Below are the code and all the weights of a small trained network. Each question names an input and a target symbol and asks about switching units off, where a switched-off unit gives its printed mean instead of its output.

import numpy as np


def w(rows, s, z=0):
    codes = np.array(rows[::2]) - 128.0
    scale = np.full(codes.shape[1], s)
    scale[-1] = z or s
    return codes * scale


def f(y):
    return y / 2 * (1 + np.tanh(0.7978845608 * (y + 0.044715 * y**3)))


def softmax(a):
    e = np.exp(a - a.max(-1, keepdims=True))
    return e / e.sum(-1, keepdims=True)


def log_softmax(a):
    a = a - a.max(-1, keepdims=True)
    return a - np.log(np.exp(a).sum(-1, keepdims=True))


def net(x, mask):
    ids = ['αλμπφψω'.index(c) for c in x.split()]
    T = len(ids)
    res = E[ids] + P[:T]
    u = 0
    for l in range(2):
        r = res
        for j in range(2):
            rows = slice(2 * j, 2 * j + 2)
            q, k, v = (r @ M[l][rows].T for M in (Q, K, V))
            z = softmax(np.where(np.tri(T) > 0, q @ k.T / 2**0.5, -1e9)) @ v
            o = O[l][rows]
            res = res + np.where(mask[u + j], z, o[:, -1]) @ o[:, :-1]
        u += 2
        y = f(res @ A[l][:, :-1].T + A[l][:, -1])
        res = res + np.where(mask[u : u + 8], y, B[l][:, -1]) @ B[l][:, :-1]
        u += 8
    return log_softmax(res[-1] @ U[:, :-1].T + U[:, -1])


Q, K, V, O, A, B = {}, {}, {}, {}, {}, {}
E = w([
[33,207,153,199],'α',
[81,246,65,110],'λ',
[97,167,83,242],'μ',
[200,123,197,94],'π',
[33,209,141,133],'φ',
[136,177,219,192],'ψ',
[121,154,143,198],'ω',
],0.011)
P = w([
[70,221,155,81],'0',
[186,103,79,254],'1',
[123,33,174,232],'2',
[92,186,55,105],'3',
[207,188,136,236],'4',
[70,76,230,116],'5',
[112,164,97,101],'6',
[233,199,144,230],'7',
[42,105,237,174],'8',
[139,141,100,90],'9',
],0.0095)
Q[0] = w([
[16,130,180,89],'0.h0',
[39,145,253,238],'0.h0',
[129,251,137,228],'0.h1',
[94,168,148,66],'0.h1',
],0.0065)
K[0] = w([
[235,23,157,97],'0.h0',
[37,84,214,57],'0.h0',
[91,225,199,168],'0.h1',
[3,64,82,125],'0.h1',
],0.0055)
V[0] = w([
[159,45,254,114],'0.h0',
[130,107,110,125],'0.h0',
[102,111,203,88],'0.h1',
[212,99,108,42],'0.h1',
],0.0075)
O[0] = w([
[157,48,1,109,126],'0.h0',
[148,138,118,111,97],'0.h0',
[10,106,69,86,123],'0.h1',
[149,121,199,80,2],'0.h1',
],0.0089,0.0057)
A[0] = w([
[154,137,191,159,252],'0.n0',
[197,69,159,145,171],'0.n1',
[113,14,79,154,118],'0.n2',
[102,181,95,5,68],'0.n3',
[77,138,116,129,131],'0.n4',
[158,152,87,179,135],'0.n5',
[189,188,128,183,152],'0.n6',
[200,102,117,160,59],'0.n7',
],0.011,0.002)
B[0] = w([
[210,108,146,132,207],'0.n0',
[115,173,142,254,161],'0.n1',
[2,26,132,78,164],'0.n2',
[84,85,230,41,149],'0.n3',
[59,100,150,156,160],'0.n4',
[158,115,198,98,214],'0.n5',
[201,114,184,126,255],'0.n6',
[32,151,171,169,151],'0.n7',
],0.0088,0.0072)
Q[1] = w([
[255,38,218,154],'1.h0',
[104,60,40,225],'1.h0',
[60,73,76,5],'1.h1',
[226,19,149,25],'1.h1',
],0.0056)
K[1] = w([
[71,110,217,207],'1.h0',
[236,160,86,223],'1.h0',
[207,126,2,160],'1.h1',
[208,124,151,59],'1.h1',
],0.0046)
V[1] = w([
[254,158,175,115],'1.h0',
[18,166,176,63],'1.h0',
[9,105,61,29],'1.h1',
[203,107,132,76],'1.h1',
],0.0069)
O[1] = w([
[142,184,197,31,226],'1.h0',
[165,58,167,150,151],'1.h0',
[201,78,107,213,3],'1.h1',
[2,155,114,192,36],'1.h1',
],0.0089,0.0049)
A[1] = w([
[198,107,58,136,86],'1.n0',
[162,51,71,124,2],'1.n1',
[90,140,91,55,24],'1.n2',
[1,63,152,169,160],'1.n3',
[153,144,175,213,178],'1.n4',
[123,34,180,212,176],'1.n5',
[61,155,210,54,103],'1.n6',
[179,111,140,108,124],'1.n7',
],0.0079,0.0036)
B[1] = w([
[118,95,244,238,145],'1.n0',
[41,92,253,124,134],'1.n1',
[152,89,29,132,160],'1.n2',
[84,136,36,145,168],'1.n3',
[114,138,39,118,222],'1.n4',
[167,130,58,62,223],'1.n5',
[102,94,109,210,253],'1.n6',
[55,74,190,95,159],'1.n7',
],0.0069,0.013)
U = w([
[151,125,133,134,245],'α',
[146,99,142,8,231],'λ',
[132,164,153,153,4],'μ',
[152,168,47,169,139],'π',
[94,77,168,167,85],'φ',
[115,95,81,143,145],'ψ',
[138,167,137,149,118],'ω',
],0.013,0.0024)

Each question gives the input, a string of symbols that net reads in full, and the target symbol t.
The units are the heads (2 rows each of Q, K, V and O) and the neurons (one row each of A and B). Each row of codes is followed by its name. A weight is (code - 128) times the scale printed after its matrix; where a second scale follows, it is the last column's (O, A, B and U).
mask holds one flag per unit, layer by layer, with each layer's heads first. A switched-off unit (its flag False) gives its mean, the last column of its rows in O or B, instead of its output. The means were averaged over made-up inputs and are rounded, as every weight is.
A unit's drop is (log p(t) with every unit on - log p(t) with that unit switched off) / (log p(t) with every unit on - log p(t) with every unit switched off).
The circuit of an input: a set's keep is (log p(t) with only the set's units on - log p(t) with every unit switched off) / (log p(t) with every unit on - log p(t) with every unit switched off). Starting from the 12 units with the biggest drops (on a tie, the unit counted first), units are removed one at a time, each time the one whose removal leaves the highest keep (on an exact tie, the one counted first), for as long as the keep stays at least 0.8.
circuit, biggest first: the units of the circuit, biggest drop first
unit that matters most: the unit with the biggest drop
top k neurons: the k neurons with the biggest drops, biggest first
k most important neurons of layer l: the k neurons of layer l with the biggest drops, biggest first
heads that matter: for each layer, one digit per head in row order, 1 if its drop is at least 0.15 and else 0, layers parted by /
input π φ π λ π ψ π ψ, target π: top 3 neurons : [0.n3 1.n4 0.n2]
input α π ω φ ω, target α: top neuron : [0.n4]
input α ω λ, target λ: circuit, biggest first : [1.n6 0.n1]
input λ λ π α ω φ α λ, target λ: heads that matter : 10 / 10
input ω λ π π π ω, target ψ: circuit, biggest first : [0.h0 0.n2 1.n3]
input λ ω α ψ φ π φ μ φ, target ψ: circuit, biggest first : [0.h0 0.n2 1.n3]
input φ φ α ω π, target φ: top 3 neurons : [1.n0 1.n1 0.n3]
input α π α μ ψ ω, target λ: top 2 neurons : [0.n6 0.n4]
input π λ π π α π, target ψ: top 2 neurons : [0.n2 1.n3]
input λ π φ ω λ ω π ψ, target λ: 2 most important neurons of layer 0 : [0.n3 0.n6]
input φ π ω π ψ ψ ω ω, target φ: 3 most important neurons of layer 0 : [0.n3 0.n4 0.n6]
input φ ω π λ π λ λ π, target φ: heads that matter : 11 / 11
input α π π λ, target φ: circuit, biggest first : [0.n3 1.n5 1.n6]
input π π μ, target ψ: circuit, biggest first : [0.n2 0.h0 1.n3]
input α π π μ ω α, target ψ: unit that matters most : 0.h0
input ω π π π ω π π φ ψ, target ψ: circuit, biggest first : [0.h0 0.n2 1.n3]
input λ α π ω α λ, target ψ: heads that matter : 10 / 01
input φ φ μ φ φ, target φ: heads that matter : 01 / 11
input φ μ α ω, target α: heads that matter : 11 / 01
input μ μ α φ π π φ ω, target μ: top 2 neurons : [0.n7 0.n5]
input α ω α, target λ: unit that matters most : 1.h1
